Below is a small trained network, with its code and all its weights. Each question gives an input and a class and asks what happens when units are switched off, that is, made to give their printed mean instead of their output.

import numpy as np


def w(rows, s, z=0):
    codes = np.array(rows[::2]) - 128.0
    scale = np.full(codes.shape[1], s)
    scale[-1] = z or s
    return codes * scale


def f(y):
    return np.maximum(y, 0)


def log_softmax(a):
    a = a - a.max(-1, keepdims=True)
    return a - np.log(np.exp(a).sum(-1, keepdims=True))


def net(x, mask):
    res = np.array(x, float).reshape(1, 6) / 4 @ E
    y = f(res @ A[0][:, :-1].T + A[0][:, -1])
    res = res + np.where(mask, y, B[0][:, -1]) @ B[0][:, :-1]
    return log_softmax(res[-1] @ U[:, :-1].T + U[:, -1])


A, B = {}, {}
E = w([
[5,142,43,85,168,164,44,147,77,123,170,31],'x0',
[119,230,185,115,82,41,57,137,248,167,229,107],'x1',
[71,213,79,107,12,87,151,106,116,224,21,157],'x2',
[148,142,139,147,163,10,237,1,82,171,182,50],'x3',
[113,114,130,140,115,132,144,139,141,133,131,121],'x4',
[50,59,187,32,123,218,150,34,159,141,183,188],'x5',
],0.007)
A[0] = w([
[110,204,166,99,113,109,97,184,157,156,170,100,161],'n0',
[64,141,103,96,123,146,107,154,114,160,106,55,149],'n1',
[221,93,230,182,100,113,153,113,161,109,118,218,39],'n2',
[108,68,79,117,162,147,159,136,108,88,48,131,137],'n3',
[93,146,121,79,51,141,158,131,106,199,100,149,223],'n4',
[178,124,170,161,138,79,153,142,153,131,108,160,211],'n5',
[209,139,98,188,148,123,100,185,115,95,133,72,41],'n6',
[64,117,136,52,136,161,158,96,133,110,154,190,31],'n7',
[58,123,78,124,179,155,41,152,85,113,172,14,134],'n8',
[121,114,103,125,107,150,68,202,177,64,100,182,20],'n9',
[124,186,166,108,128,106,99,144,182,131,179,135,1],'n10',
[164,170,104,180,135,73,94,215,81,86,114,88,30],'n11',
[214,139,178,140,123,125,158,139,145,124,88,214,182],'n12',
[175,39,189,163,186,136,81,150,131,49,223,114,85],'n13',
[133,159,101,158,89,103,129,154,108,125,91,97,131],'n14',
[75,101,158,72,148,141,163,72,120,170,161,159,52],'n15',
[134,76,157,39,141,157,109,47,142,113,191,177,74],'n16',
[112,136,143,121,107,205,50,209,157,84,82,222,112],'n17',
[120,125,106,139,119,206,114,195,140,118,87,165,184],'n18',
[131,173,118,187,179,111,154,146,162,115,95,70,21],'n19',
[88,82,183,62,137,165,123,78,154,147,147,145,64],'n20',
[174,152,117,190,139,83,149,139,97,135,122,56,197],'n21',
[152,128,159,154,123,108,93,146,254,145,184,129,147],'n22',
[117,123,122,147,172,103,178,44,74,147,138,107,101],'n23',
[129,81,107,193,168,216,189,130,92,158,94,183,93],'n24',
[142,70,101,142,138,162,154,125,26,89,89,150,44],'n25',
[121,157,186,111,114,127,93,77,186,147,159,112,72],'n26',
[173,52,152,151,208,135,114,138,175,68,178,79,165],'n27',
],0.0068,0.003)
B[0] = w([
[139,90,78,226,131,155,114,107,113,143,179,206,200],'n0',
[87,130,60,104,146,92,217,153,128,136,131,136,198],'n1',
[122,158,57,23,149,61,225,245,117,168,206,90,200],'n2',
[155,127,68,183,139,130,81,114,94,187,173,170,206],'n3',
[68,108,108,107,93,136,111,72,180,144,45,166,211],'n4',
[112,90,87,110,159,104,205,169,158,108,148,116,188],'n5',
[196,68,147,84,18,206,122,159,186,105,73,75,198],'n6',
[199,61,130,88,93,217,109,186,150,116,106,85,181],'n7',
[56,145,37,25,182,117,229,217,89,151,168,130,254],'n8',
[165,182,206,105,95,83,174,41,61,46,192,68,194],'n9',
[167,124,54,201,98,193,54,131,22,183,181,153,167],'n10',
[223,108,131,128,70,170,103,181,190,69,69,112,213],'n11',
[53,140,59,42,177,94,202,196,138,184,152,91,202],'n12',
[85,122,93,81,57,40,120,32,167,210,3,198,229],'n13',
[125,81,88,99,68,161,136,136,197,94,77,138,187],'n14',
[203,55,172,121,53,175,108,170,176,57,117,50,185],'n15',
[170,104,138,137,25,184,126,179,174,84,86,69,202],'n16',
[105,206,196,158,133,82,184,67,82,42,153,57,235],'n17',
[87,172,167,195,117,75,161,45,126,59,163,90,211],'n18',
[137,92,130,131,71,169,98,146,117,73,124,50,166],'n19',
[183,64,82,127,59,186,105,170,161,47,114,79,189],'n20',
[198,109,170,135,126,167,153,97,193,49,118,105,216],'n21',
[167,130,40,201,148,139,98,112,71,154,157,225,196],'n22',
[137,164,160,195,124,107,167,15,79,61,219,73,200],'n23',
[151,98,59,201,155,98,87,156,57,126,187,191,202],'n24',
[183,137,61,202,107,142,76,147,61,211,185,188,204],'n25',
[127,89,86,183,96,183,116,138,90,139,182,138,172],'n26',
[48,119,153,92,122,20,81,23,192,170,50,189,226],'n27',
],0.0051,0.0094)
U = w([
[177,97,127,118,77,173,107,179,159,78,100,86,72],'0',
[92,143,90,54,154,109,167,205,117,140,171,115,75],'1',
[157,126,91,204,123,142,74,135,86,154,173,180,81],'2',
[117,173,186,160,118,101,149,64,111,68,175,74,101],'3',
[87,131,117,102,98,98,99,76,155,156,23,173,128],'4',
[109,127,117,149,139,140,136,137,156,104,133,137,252],'5',
[129,135,174,117,151,130,75,156,115,154,112,131,164],'6',
[147,188,255,114,249,190,11,192,110,222,72,81,8],'7',
],0.012,0.011)

Each question gives the input, the list of numbers given to net, and the class t.
The units are the neurons (one row each of A and B). Each row of codes is followed by its name. A weight is (code - 128) times the scale printed after its matrix; where a second scale follows, it is the last column's (A, B and U).
mask holds one flag per neuron, in row order. A switched-off neuron (its flag False) gives its mean, the last column of its row in B, instead of its output. The means were averaged over made-up inputs and are rounded, as every weight is.
A unit's drop is (log p(t) with every unit on - log p(t) with that unit switched off) / (log p(t) with every unit on - log p(t) with every unit switched off).
The circuit of an input: a set's keep is (log p(t) with only the set's units on - log p(t) with every unit switched off) / (log p(t) with every unit on - log p(t) with every unit switched off). Starting from the 12 units with the biggest drops (on a tie, the unit counted first), units are removed one at a time, each time the one whose removal leaves the highest keep (on an exact tie, the one counted first), for as long as the keep stays at least 0.8.
circuit, biggest first: the units of the circuit, biggest drop first
most important unit: the unit with the biggest drop
k most important neurons: the k neurons with the biggest drops, biggest first
drop of u: that unit's drop, to one decimal
input [4,-8,6,6,1,-8], class 0: 3 most important neurons => n21, n11, n14
input [0,4,-8,-8,-3,-6], class 3: circuit, biggest first => n9, n17
input [-1,8,-8,0,1,0], class 2: circuit, biggest first => n22
input [-1,7,-3,4,-4,-7], class 0: 3 most important neurons => n6, n11, n21
input [-8,-8,-3,-6,0,-4], class 1: circuit, biggest first => n2, n12
input [-1,0,-8,6,-6,6], class 4: 2 most important neurons => n13, n27
input [-3,-7,-3,0,0,-5], class 2: 3 most important neurons => n25, n24, n3
input [-3,-2,0,-6,1,5], class 3: circuit, biggest first => n17, n18
input [5,-6,3,-8,0,4], class 3: 3 most important neurons => n17, n18, n9
input [0,7,7,-1,4,-5], class 2: circuit, biggest first => n0, n10
input [-4,6,2,1,1,4], class 2: circuit, biggest first => n22, n10
input [0,5,3,-8,7,-5], class 3: circuit, biggest first => n17, n9
input [5,8,3,7,3,-7], class 2: circuit, biggest first => n0, n10
input [-5,5,0,-6,8,8], class 0: circuit, biggest first => n20
input [7,2,-3,7,6,1], class 1: 3 most important neurons => n8, n17, n18
input [-6,-8,-4,-8,0,-5], class 2: 3 most important neurons => n25, n24, n3
input [-8,3,4,6,-3,5], class 1: 2 most important neurons => n2, n12
input [7,-4,8,8,4,-1], class 3: 3 most important neurons => n23, n13, n27
input [6,0,0,1,0,-8], class 0: 2 most important neurons => n11, n6
input [-5,-6,6,6,-5,6], class 0: most important unit => n15
input [-8,8,-5,6,6,-4], class 1: 3 most important neurons => n2, n12, n5
input [-5,7,-5,6,-4,1], class 2: 2 most important neurons => n22, n10
input [5,-4,-4,6,-7,-7], class 0: 2 most important neurons => n6, n11
input [-7,4,0,-3,4,8], class 0: 3 most important neurons => n16, n20, n8
input [-8,-5,4,-5,0,4], class 1: drop of n2 => 0.3
input [-3,5,6,-4,-1,6], class 0: drop of n7 => 0.3
input [7,-4,5,-2,1,-2], class 1: drop of n8 => 0.6
input [-2,7,4,6,-2,4], class 2: drop of n26 => 0.1
input [4,6,-8,-2,-7,3], class 4: circuit, biggest first => n13
